Moves between elements:
pire: g>meza, t>dugo, p>ruda, y>muvu
fise: g>navu, t>gavo, p>toru, y>koto
bobi: g>fome, t>toru, p>fuba, y>deti
geki: g>neba, t>sibo, p>laga, y>sulu
vare: g>naba, t>kiku, p>naka, y>vure
sulu: g>geki, t>beki, p>sopi, y>kabu
pifo: g>mamu, t>zuvu, p>date, y>nuse
naba: g>suze, t>ramu, p>vipi, y>vare
seda: g>zemi, t>bine, p>zuno, y>guve
fizu: g>nanu, t>mufi, p>vula, y>mupo
rubu: g>roki, t>live, p>gure, y>tuma
teni: g>boli, t>duga, p>kavu, y>zepe
guli: g>ruda, t>dano, p>ponu, y>fovo
kiza: g>soro, t>vila, p>rubu, y>live
pitu: g>zuno, t>bage, p>lopu, y>buso
bubi: g>dano, t>meza, p>banu, y>rifo
beda: g>zofi, t>none, p>mamu, y>rafi
ziro: g>buda, t>zibi, p>rizi, y>mire
ruda: g>rifo, t>muvu, p>zilo, y>guli
lidi: g>bido, t>nanu, p>gafe, y>soda
nofu: g>rusa, t>soro, p>duga, y>roki
somu: g>vesa, t>naba, p>none, y>vipi
kasi: g>tutu, t>bobi, p>davu, y>fuba
miki: g>beki, t>fumo, p>kiko, y>neba
pava: g>pule, t>ziro, p>nepe, y>rizi
pule: g>gefa, t>buda, p>faka, y>pava
date: g>simo, t>nuse, p>lidi, y>nanu
simo: g>mufi, t>pifo, p>bido, y>date
muvu: g>pire, t>faka, p>guli, y>dano
sazu: g>sife, t>somu, p>none, y>none
ponu: g>zilo, t>fovo, p>seda, y>bine
noke: g>mefe, t>navu, p>fome, y>nife
zepe: g>teni, t>varu, p>meku, y>muze
lize: g>rizi, t>gefa, p>pire, y>dugo
fuba: g>kasi, t>deti, p>gomi, y>tunu
bogo: g>dapu, t>kavu, p>pule, y>buda
boto: g>zonu, t>suti, p>soro, y>ludo
riki: g>fuva, t>pitu, p>nipa, y>lopu
dezo: g>banu, t>ruda, p>zedi, y>zilo
bine: g>ponu, t>banu, p>guve, y>zugi
duga: g>pago, t>roki, p>zepe, y>varu
nanu: g>date, t>peme, p>soda, y>fizu
mapu: g>gavo, t>begu, p>mefe, y>pipa
duva: g>ripi, t>fuva, p>mapu, y>begu
zugi: g>bine, t>dezo, p>bage, y>zedi
rifo: g>bubi, t>pire, p>dezo, y>ruda
boli: g>gure, t>pago, p>tara, y>teni
dugo: g>lize, t>pule, p>muvu, y>faka
tuma: g>rubu, t>rusa, p>boli, y>pago
vire: g>buso, t>riti, p>duva, y>fuva
pipa: g>mapu, t>nipa, p>noke, y>navu
bido: g>mupo, t>date, p>lori, y>lidi
zufi: g>siki, t>boto, p>nofu, y>soro
davu: g>bono, t>fuba, p>beki, y>gomi
dapu: g>zibi, t>tara, p>gefa, y>bogo
kabu: g>sulu, t>miki, p>bipe, y>kiko
taru: g>toza, t>beda, p>mufi, y>mamu
suti: g>vula, t>bido, p>ludo, y>lori
vipi: g>somu, t>vare, p>none, y>naka
navu: g>pipa, t>fide, p>nife, y>fise
vila: g>ludo, t>gafe, p>live, y>siki
naka: g>vipi, t>vure, p>none, y>sife
gomi: g>davu, t>tunu, p>miki, y>fumo
rizi: g>pava, t>mire, p>meza, y>lize
zasi: g>zuda, t>laga, p>suze, y>bazo
bono: g>sepi, t>kasi, p>sibo, y>davu
sopi: g>laga, t>kabu, p>ramu, y>bipe
fovo: g>guli, t>bubi, p>bine, y>banu
mupo: g>fizu, t>simo, p>suti, y>bido
live: g>kiza, t>siki, p>tuma, y>rusa
bage: g>guve, t>zedi, p>buso, y>mese
sumo: g>muze, t>boli, p>dapu, y>tara
beki: g>sibo, t>gomi, p>kabu, y>miki
fuva: g>vire, t>zuno, p>begu, y>riki
koto: g>fise, t>mapu, p>fami, y>mefe
mefe: g>koto, t>pipa, p>leki, y>noke
sepi: g>tunu, t>tutu, p>nasu, y>bono
roki: g>nofu, t>kiza, p>varu, y>rubu
vure: g>vare, t>lopo, p>sife, y>vesa
fome: g>leki, t>nife, p>kasi, y>bobi
peme: g>nuse, t>taru, p>fizu, y>mufi
laga: g>vilu, t>sulu, p>bazo, y>sopi
bazo: g>zasi, t>sopi, p>naba, y>ramu
ramu: g>bazo, t>bipe, p>vare, y>kiku
begu: g>duva, t>riki, p>pipa, y>nipa
ripi: g>lopu, t>vire, p>gavo, y>duva
tutu: g>lolu, t>fome, p>bono, y>kasi
siki: g>vila, t>zonu, p>rusa, y>zufi
nasu: g>fumo, t>bono, p>geki, y>sibo
nife: g>noke, t>fise, p>bobi, y>toru
lori: g>suti, t>lidi, p>vila, y>gafe
ludo: g>boto, t>lori, p>kiza, y>vila
fufi: g>none, t>none, p>toza, y>zofi
gavo: g>fide, t>duva, p>koto, y>mapu
toza: g>zuvu, t>zofi, p>peme, y>taru
kiko: g>kabu, t>neba, p>zuda, y>vilu
gefa: g>mire, t>bogo, p>dugo, y>pule
nepe: g>faka, t>rizi, p>bubi, y>meza
zibi: g>meku, t>sumo, p>mire, y>dapu
nipa: g>begu, t>lopu, p>navu, y>fide
zuda: g>bipe, t>vilu, p>lopo, y>zasi
riti: g>mese, t>seda, p>fuva, y>zuno
kiku: g>ramu, t>zuda, p>vure, y>lopo
lopo: g>kiku, t>zasi, p>vesa, y>suze
gafe: g>lori, t>soda, p>siki, y>zonu
meku: g>kavu, t>muze, p>ziro, y>zibi
lolu: g>deti, t>leki, p>sepi, y>tutu
fami: g>toru, t>mefe, p>lolu, y>leki
pago: g>tuma, t>nofu, p>teni, y>duga
rusa: g>live, t>zufi, p>pago, y>nofu
buda: g>bogo, t>meku, p>pava, y>ziro
zuvu: g>rafi, t>fufi, p>nuse, y>toza
muze: g>zepe, t>gure, p>zibi, y>sumo
tunu: g>fuba, t>lolu, p>fumo, y>sepi
soro: g>zufi, t>ludo, p>roki, y>kiza
buso: g>pitu, t>mese, p>ripi, y>vire
vesa: g>vure, t>suze, p>sazu, y>somu
soda: g>lidi, t>fizu, p>zonu, y>vula
sife: g>naka, t>vesa, p>none, y>sazu
meza: g>nepe, t>lize, p>rifo, y>pire
toru: g>nife, t>koto, p>deti, y>fami
faka: g>dugo, t>pava, p>dano, y>nepe
zilo: g>dezo, t>guli, p>zemi, y>ponu
neba: g>miki, t>nasu, p>vilu, y>geki
mamu: g>taru, t>rafi, p>simo, y>pifo
vilu: g>kiko, t>geki, p>zasi, y>laga
zedi: g>zugi, t>zilo, p>mese, y>zemi
bipe: g>sopi, t>kiko, p>kiku, y>zuda
sibo: g>nasu, t>davu, p>sulu, y>beki
suze: g>lopo, t>bazo, p>somu, y>naba
guve: g>seda, t>zugi, p>pitu, y>bage
zofi: g>fufi, t>none, p>taru, y>beda
tara: g>sumo, t>teni, p>bogo, y>kavu
fide: g>nipa, t>ripi, p>fise, y>gavo
nuse: g>pifo, t>toza, p>nanu, y>peme
lopu: g>riki, t>buso, p>fide, y>ripi
zonu: g>gafe, t>vula, p>zufi, y>boto
fumo: g>gomi, t>sepi, p>neba, y>nasu
zemi: g>zedi, t>ponu, p>riti, y>seda
vula: g>soda, t>mupo, p>boto, y>suti
gure: g>varu, t>tuma, p>sumo, y>boli
banu: g>fovo, t>rifo, p>zugi, y>dezo
leki: g>fami, t>noke, p>tutu, y>fome
zuno: g>riti, t>guve, p>riki, y>pitu
deti: g>bobi, t>fami, p>tunu, y>lolu
mese: g>bage, t>zemi, p>vire, y>riti
dano: g>muvu, t>nepe, p>fovo, y>bubi
mire: g>ziro, t>dapu, p>lize, y>gefa
kavu: g>tara, t>zepe, p>buda, y>meku
rafi: g>beda, t>none, p>pifo, y>zuvu
mufi: g>peme, t>mamu, p>mupo, y>simo
varu: g>duga, t>rubu, p>muze, y>gure

The rows follow the links: the fewer symbols apart two elements are, the more alike their rows tend to be.

Known rows, each with its element:
[-197  -70  165 -102   -6 -237  -15 -100   84 -259  -14  -78   50   26 -136  114   59  110  149    5  218  131 -208  -15  -69  204   -5 -188   27    7   91  117 -107   16  -86  168   10   57 -161 -119  -10   69  -85  149   13  -64 -140  -16 -125  -10 -136 -209  -89    5   83  102  -10 -200    6   89   91   17] -> sibo
[-103 -114  -34   25  -99 -124 -189  -98  -19 -135 -144   11  -40  356  -73 -116   93   55  -38   83  114  -31 -118 -179   13  107 -112 -101   -9  131   44 -227   24  200   22   93  132  -13  -89  -64 -138  -16   28  -31  219   15  -62 -202  -21 -171  -72 -114   21   95   47  -25 -143 -107  164  -21  -21  208] -> mapu
[ 204  -83   89  -50  -50  245  -83   83   47  269  -59  -45   85  148  144   27   76 -113   85   34 -227   74  226  -76  -38 -213  -51  197   12   58  -91  -14  -57   85  -44 -182   57   31  169  122  -59   32  126   81   98  -40  117  -84  -86  -75  139  218  -45   42  -89   57  -65  208   77   50   50   93] -> pifo
[ 154   87   36  -18   90  190  154  120   17  213  117  -13   46 -288  115  109  -78  -89   36  -64 -178   25  165  146  -17 -163   88  153    3 -107  -71  193  -27 -160  -21 -134 -108   13  134   94  115   16    7   34 -179  -15   93  163   14  142  108  169  -24  -73  -70   26  114  159 -132   23   20 -167] -> duga
[ -84  -90  -92   56 -102 -105 -188  -93  -47 -114 -145   43  -64  348  -63 -160   70   47  -87   75  100  -70  -93 -175   37   91 -104  -84  -14  129   42 -273   62  190   47   74  125  -28  -74  -52 -137  -34   40  -81  214   37  -39 -198   25 -166  -54  -86   49   86   34  -60 -141  -84  158  -50  -49  204] -> begu
[ 203  -74  137  -84  -19  247  -28  100   67  266  -28  -72  109   65  142   82   64 -114  121    7 -222  105  221  -25  -57 -216  -12  200   21   23  -96   83  -85   36  -71 -174   24   44  172  124  -29   53  108  125   39  -57  116  -36 -113  -33  135  219  -73   15  -92   82  -24  207   34   77   79   38] -> mupo
[ -67  -61 -141   89  -97  -88 -174  -76  -76  -94 -136   69  -90  327  -49 -193   49   42 -131   74   73 -119  -75 -162   55   73 -104  -74  -18  122   32 -300   94  181   78   62  122  -52  -53  -41 -129  -55   38 -129  201   60  -29 -178   66 -159  -44  -74   76   85   29  -92 -130  -69  147  -81  -76  190] -> riki
[ 123  143  -82   52   98  152  174  104  -43  165  134   51  -25 -328   92   24 -121  -70  -75  -78 -135  -68  131  164   34 -133  100  125  -11 -120  -57  114   50 -180   49 -111 -120  -29  103   78  132  -35  -22  -73 -200   37   86  184  114  158   86  136   45  -82  -59  -49  130  128 -153  -46  -44 -188] -> kavu
[ 179   32  108  -64   68  216  111  119   55  237   88  -53   89 -206  128  134  -27  -97  100  -48 -197   87  192  103  -45 -183   61  178   13  -79  -81  202  -71 -108  -60 -153  -74   36  151  110   76   43   38   94 -125  -48  103  117  -53   97  118  186  -57  -57  -83   70   83  182  -90   55   58 -117] -> live
[-127 -135   42  -27 -105 -162 -171 -113   23 -171 -135  -25   -1  333  -93  -58  117   71   35   68  142   37 -141 -164  -14  135 -102 -127    8  126   63 -150  -25  179  -22  115  124   12 -111  -77 -129   14   16   35  203  -19  -90 -189  -79 -161  -91 -142  -22   83   59   26 -132 -135  152   21   26  192] -> noke
[-194   54   37  -20   57 -247  102  -74   20 -263   78  -16  -12 -190 -139   82  -43  110   35  -46  224   33 -218   95  -15  207   60 -200    3  -69   90  140  -23 -107  -23  174  -72   12 -166 -120   78   15 -137   33 -117  -14 -135  109   -1   94 -136 -211  -18  -52   93   22   78 -204  -91   20   20 -115] -> naba
[ -52  -32 -193  115  -86  -63 -151  -61  -94  -70 -116   90 -112  284  -38 -220   24   29 -172   62   53 -153  -53 -137   81   55  -86  -47  -23  104   24 -318  127  152  104   42   98  -62  -42  -28 -117  -78   40 -174  175   77  -13 -161  106 -136  -35  -55  103   72   23 -121 -117  -52  133 -103 -106  169] -> pitu
[ 196  -77   22  -16  -53  245 -102   77   12  267  -84  -20   49  197  143  -35   69 -112   25   42 -226   19  215  -97  -13 -207  -60  200    5   71  -93  -86  -16  111  -19 -176   77    9  170  122  -77   16  139   27  120  -12  130 -109  -49  -95  137  218  -15   48  -91   23  -78  203   98   10   18  116] -> fufi
[-198   30   79  -47   54 -243   88  -82   42 -261   68  -41    9 -163 -138  105  -24  108   71  -38  225   63 -218   85  -28  211   49 -195    7  -58   89  157  -49  -88  -41  174  -59   29 -168 -120   66   33 -122   73 -100  -36 -141   91  -40   78 -136 -213  -43  -41   91   49   67 -210  -80   43   44  -96] -> bazo
[ -43  -17 -207  126  -86  -57 -148  -59 -108  -63 -108   92 -116  271  -30 -226   12   23 -181   58   51 -153  -50 -136   86   51  -85  -44  -32  102   20 -322  132  149  109   42  100  -65  -36  -28 -113  -77   35 -184  169   79   -9 -153  116 -129  -32  -50  111   72   21 -127 -109  -50  127 -117 -116  160] -> zuno
[ 159   81   51  -29   87  194  152  120   28  212  119  -20   51 -278  116  109  -69  -90   44  -64 -179   41  176  137  -20 -162   84  156    1 -107  -72  201  -31 -154  -23 -137 -102   18  134   96  109   20   12   48 -172  -20   96  164    2  135  111  176  -25  -72  -69   28  113  163 -124   27   26 -165] -> pago
[ 201  -88   86  -47  -51  246  -88   82   42  270  -67  -45   76  163  148   19   78 -119   76   37 -229   61  222  -85  -37 -213  -45  197   12   63  -90  -28  -54   87  -44 -181   60   25  173  123  -61   34  135   74  102  -33  119  -94  -86  -75  138  216  -42   37  -91   54  -67  207   79   49   45   95] -> mamu
[-176 -119  148  -88  -52 -215  -93 -114   76 -236  -75  -74   53  180 -122   61  102  100  129   42  196  117 -192  -90  -63  184  -57 -176   20   70   80   23  -99   99  -80  156   68   44 -150 -102  -72   57  -42  137  113  -60 -134 -104 -141  -87 -119 -189  -79   47   81   90  -70 -184   82   82   87  109] -> fuba
[ 200  -87   64  -41  -51  249  -93   78   35  267  -74  -36   70  174  142    1   74 -113   61   40 -226   53  218  -89  -29 -210  -54  196    7   66  -89  -41  -46  101  -36 -175   66   23  171  122  -68   26  135   63  112  -28  129  -98  -71  -80  138  218  -34   44  -92   42  -68  205   86   38   38  104] -> toza
[ 182   10  129  -80   50  227   87  113   63  245   63  -65  108 -160  132  133   -2 -101  110  -36 -210  100  199   76  -52 -197   52  182   20  -58  -84  192  -86  -87  -71 -163  -58   45  156  118   64   50   53  114  -96  -46  108   92  -73   77  131  196  -71  -40  -85   84   62  194  -68   71   70  -94] -> zufi
[ 108  158 -127   72   92  131  170   99  -65  149  134   70  -47 -316   78   -7 -135  -63 -115  -71 -123  -97  118  159   51 -115   98  107  -17 -119  -48   76   78 -174   59 -102 -114  -42   93   67  127  -48  -21 -113 -196   53   87  185  140  153   79  118   64  -81  -52  -82  127  112 -146  -69  -74 -186] -> dapu
[  99  165 -176  108   86  116  157   86  -96  123  117   99  -80 -285   66  -53 -144  -54 -161  -61 -107 -140  106  138   74  -95   88   98  -23 -110  -46   15  117 -157   97  -81 -105  -56   83   59  114  -69  -22 -163 -181   70   82  160  178  141   63  100  100  -74  -40 -118  114   98 -127  -99 -100 -167] -> mire
[ 187  -29  149  -88   24  235   39  108   79  259   27  -75  113  -69  136  131   24 -105  138  -18 -218  114  212   38  -62 -204   18  198   17  -23  -90  163  -96  -38  -80 -171  -25   48  165  120   27   61   73  128  -42  -55  106   38  -99   32  134  212  -77  -17  -93   98   29  201  -26   81   80  -42] -> zonu
[-126 -131   32  -19 -105 -154 -180 -107   18 -166 -143  -17   -5  336  -89  -68  106   69   28   72  142   18 -139 -168  -12  132 -106 -122    5  127   63 -167  -20  183  -13  107  121   10 -105  -77 -133   17   18   23  207   -8  -82 -190  -69 -161  -87 -136  -16   87   61   19 -136 -127  151   15   14  194] -> mefe
[ -69  -71 -130   85 -102  -90 -175  -78  -68  -99 -137   60  -88  332  -48 -186   55   38 -116   80   82 -105  -80 -164   53   75  -98  -69  -16  124   34 -294   86  177   70   62  121  -45  -61  -44 -132  -52   40 -120  206   55  -33 -190   53 -159  -47  -76   73   83   34  -87 -132  -76  152  -71  -71  196] -> lopu
[-178 -109  157  -95  -42 -226  -75 -117   75 -238  -56  -85   55  143 -129   79   94  104  141   27  203  123 -198  -70  -64  190  -43 -179   21   52   84   51 -105   78  -82  160   48   50 -151 -108  -52   63  -48  142   91  -66 -135  -81 -141  -65 -123 -197  -84   37   80  101  -54 -183   64   88   91   87] -> sepi
[ 177   26  115  -70   59  218   98  117   62  238   79  -58   99 -185  123  137  -18 -102  107  -42 -206   93  193   92  -50 -186   62  178   16  -68  -87  203  -78 -101  -63 -159  -71   34  154  104   73   42   41  106 -117  -47  102  110  -60   90  121  192  -66  -50  -81   70   76  186  -83   60   63 -116] -> kiza
[ 191  -85   42  -24  -57  248 -106   77   24  263  -81  -24   58  189  138  -15   74 -111   39   49 -223   30  219  -96  -18 -205  -58  200    6   72  -90  -72  -26  103  -26 -173   72   14  167  129  -78   14  134   41  119  -16  127 -104  -59  -92  136  216  -25   52  -87   27  -77  206   93   23   25  110] -> beda

Each walk starts at a row. The symbols on each line, taken left to right, move it on to the next element.
Each answer is a row, close to the row of the element it stands for.
---
[-108 -125    0   -2 -102 -138 -185 -103   -2 -154 -151  -11  -22  349  -85  -89  102   61    3   75  133    0 -129 -171   -2  122 -104 -117    1  131   55 -195    1  193   -2  100  129    3  -98  -72 -136    1   26   -3  216   -4  -74 -198  -53 -164  -83 -129    0   86   52    0 -138 -121  162    2    0  205]
p g g g p t p	[-150 -136  102  -59  -83 -190 -147 -118   54 -201 -116  -53   25  281 -105   -2  113   81   90   60  173   77 -171 -139  -42  155  -87 -151   16  110   71  -78  -62  156  -54  137  105   33 -129  -92 -111   38   -9   89  177  -46 -112 -158 -112 -135 -106 -166  -53   75   66   61 -112 -155  127   54   54  163]
p t g y	[-151 -136  108  -68  -85 -191 -137 -111   60 -214 -110  -57   30  262 -109   12  115   87   98   59  176   87 -170 -125  -47  163  -78 -153   18   99   72  -60  -72  149  -55  134  101   38 -131  -97 -106   40  -16  102  160  -46 -117 -151 -121 -124 -104 -168  -61   70   73   70 -106 -165  117   61   60  156]
---
[ 198  -40  146  -89   17  242   29  107   78  259   17  -70  114  -49  137  120   34 -108  132  -12 -221  116  213   30  -61 -208   15  196   17  -20  -90  150  -99  -31  -76 -172  -19   52  167  122   23   59   82  133  -31  -65  113   30 -107   30  137  209  -81  -12  -92   96   20  201  -20   83   85  -29]
g y p y p y	[ 173   58   81  -52   71  205  133  120   36  225   98  -33   73 -244  121  126  -46  -92   74  -54 -188   64  186  121  -35 -180   77  168   12  -94  -72  202  -56 -134  -43 -151  -90   29  143  104   98   35   22   73 -153  -32  100  139  -26  117  112  183  -45  -65  -80   53   97  173 -110   46   44 -143]
y g t t g g	[ 190  -24  145  -86   28  239   45  115   76  261   37  -73  112  -81  138  134   19 -107  134  -21 -219  111  206   43  -61 -204   25  188   18  -31  -89  170  -97  -46  -73 -168  -34   49  165  118   38   57   73  133  -54  -59  109   47 -104   42  131  211  -75  -27  -87   99   37  195  -34   81   77  -51]
---
[  85  167 -203  129   80  107  139   80 -104  112  107  109  -90 -264   61  -81 -143  -50 -185  -53  -95 -160   99  132   81  -90   83   85  -27  -98  -43  -22  133 -145  109  -76  -96  -69   73   54  105  -78  -18 -182 -160   84   78  150  194  126   61   95  110  -69  -45 -130  104   85 -119 -113 -115 -158]
g g y t y	[ 101  164 -154   94   90  131  163   95  -79  139  130   82  -62 -304   73  -31 -143  -56 -140  -69 -116 -116  117  151   59 -108   95  101  -17 -113  -42   43  100 -169   81  -90 -110  -45   86   60  117  -61  -18 -139 -191   58   85  174  159  145   70  112   81  -77  -49  -97  123  108 -138  -86  -87 -179]
t y p t g t	[ 124  131  -56   34  100  162  178  110  -27  176  135   32   -8 -325   94   46 -117  -77  -47  -74 -150  -42  142  162   28 -139   95  127   -4 -123  -61  135   36 -182   27 -113 -123  -20  109   80  129  -28  -14  -49 -198   22   92  187   90  156   91  140   31  -85  -60  -35  131  136 -146  -25  -32 -193]
---
[ -15   40 -270  161  -44  -23  -88  -32 -135  -20  -65  130 -147  161  -10 -242  -42   12 -237   35   19 -213  -21  -83  112   17  -48  -16  -39   67    8 -309  174   86  141   15   58  -90  -14  -12  -65 -105   31 -241  101  105   19  -90  182  -76   -8  -18  142   40    9 -170  -65  -14   73 -149 -151   97]
t g g t y g t	[  47  144 -282  170   41   59   69   42 -148   67   52  148 -141 -137   35 -173 -132  -26 -258  -29  -59 -218   57   65  116  -52   40   50  -39  -53  -24 -154  183  -69  149  -45  -43  -95   42   27   56 -106  -10 -259  -84  112   64   78  232   62   35   53  151  -34  -25 -178   53   53  -59 -153 -159  -74]
y y p p	[  -8   59 -279  167  -37  -15  -67  -16 -146   -9  -52  140 -150  128   -3 -240  -55    4 -252   30    8 -218   -7  -61  118    8  -40   -7  -38   46    6 -300  187   69  150    6   40  -96   -8   -5  -49 -108   22 -253   77  111   24  -70  200  -59   -5   -5  152   34    3 -180  -53   -3   53 -153 -158   70]
---
[-195  -55  154  -94    5 -236    3 -102   83 -261    6  -76   48  -13 -136  120   53  107  147   -6  216  119 -211    1  -66  205    4 -189   21   -3   90  137 -107   -4  -88  174  -10   53 -165 -119    3   61  -96  143   -8  -61 -141    4 -117    4 -134 -214  -83   -3   87  101    6 -200   -5   88   85   -8]
t p p y g g g	[-196  -21  139  -82   25 -243   40  -90   69 -259   32  -70   38  -73 -139  123   23  111  123  -18  219  109 -216   41  -58  209   30 -198   23  -26   91  157  -94  -39  -72  175  -26   44 -169 -125   29   55 -103  129  -49  -59 -140   41  -97   36 -131 -215  -74  -21   91   92   31 -204  -37   75   75  -41]
p p t t y	[-195   -8  120  -76   33 -246   59  -91   61 -262   45  -57   26 -119 -140  125    5  114  105  -27  225   94 -216   59  -44  208   35 -195   18  -42   91  160  -74  -63  -64  177  -48   41 -166 -123   46   41 -120  112  -71  -47 -140   64  -75   54 -134 -210  -61  -27   90   78   44 -206  -56   64   64  -70]
---
[ -26    9 -246  142  -68  -33 -114  -45 -124  -39  -88  122 -135  208  -22 -237  -15   15 -215   45   32 -189  -35 -105   98   29  -68  -28  -30   77   10 -319  161  120  126   26   77  -84  -23  -16  -87  -94   33 -220  132   99    6 -126  161  -99  -20  -32  134   56   10 -155  -83  -32   98 -136 -135  124]
t p g y p	[ -56  -40 -179  108  -89  -70 -160  -66  -89  -72 -121   87 -105  296  -39 -212   31   33 -164   66   62 -139  -63 -147   74   58  -89  -53  -25  110   25 -312  122  167   96   48  109  -59  -47  -31 -120  -69   40 -164  182   74  -18 -168   98 -138  -40  -58   98   78   26 -120 -119  -54  134  -99 -103  170]
g y p t	[ -58  -42 -170   98  -93  -77 -164  -72  -91  -78 -128   75 -101  306  -39 -210   41   33 -151   73   72 -129  -63 -153   69   61  -93  -59  -25  117   25 -312  113  167   91   53  109  -56  -50  -35 -117  -63   40 -153  187   70  -19 -173   87 -150  -41  -62   89   81   27 -107 -124  -57  141  -94  -91  176]
---
[-164 -132  126  -79  -69 -203 -125 -116   70 -220  -93  -70   42  236 -120   31  110   86  120   47  185   95 -178 -115  -51  177  -71 -162   16   86   72  -26  -89  129  -69  141   84   45 -144 -100  -93   46  -23  116  146  -49 -115 -133 -127 -112 -116 -179  -73   62   72   84  -96 -166  102   74   71  136]
t g g p	[-155 -131  117  -69  -73 -196 -131 -118   64 -210 -106  -66   34  252 -114   21  112   86  105   52  180   93 -177 -124  -50  165  -76 -161   17   92   72  -42  -76  138  -66  141   90   39 -133  -97 -100   48  -18  111  151  -47 -120 -141 -127 -119 -110 -170  -68   61   75   73  -97 -164  110   67   64  145]
y t p p y g	[-182 -104  163  -97  -33 -228  -64 -110   85 -243  -53  -83   57  125 -130   84   92  106  143   26  205  125 -199  -65  -66  192  -39 -180   23   49   86   67 -103   68  -87  160   48   53 -158 -113  -50   66  -60  148   77  -65 -139  -69 -145  -58 -124 -195  -88   35   88  106  -48 -190   55   89   88   72]
---
[ 170   48   93  -56   72  214  126  122   47  229   96  -41   79 -231  121  128  -42  -89   77  -50 -194   69  189  117  -37 -180   71  169   14  -87  -77  201  -60 -126  -50 -149  -84   33  143  105   93   33   27   79 -142  -36  105  133  -37  114  116  181  -46  -55  -81   59   91  175 -106   54   52 -137]
t t g t g	[ 198  -55  147  -86   -2  245    5  105   73  266   -1  -76  108   -2  146  105   49 -110  129    0 -223  115  222    1  -59 -213    1  194   19   -5  -93  122  -96    2  -72 -177   -2   48  173  121   -4   56   95  135    5  -58  113   -1 -112    3  141  217  -78    0  -88   92   -2  203    3   86   81   -1]
y g t t p g p	[ 199  -46  149  -91    5  246   10  103   75  264    9  -76  114  -17  140  115   45 -111  134   -3 -223  117  216    7  -62 -209    2  198   20   -5  -94  133  -97  -11  -79 -178  -10   48  166  123    8   60   94  136  -10  -61  112    8 -109   10  132  211  -86   -5  -96   95    7  205   -7   83   83  -12]
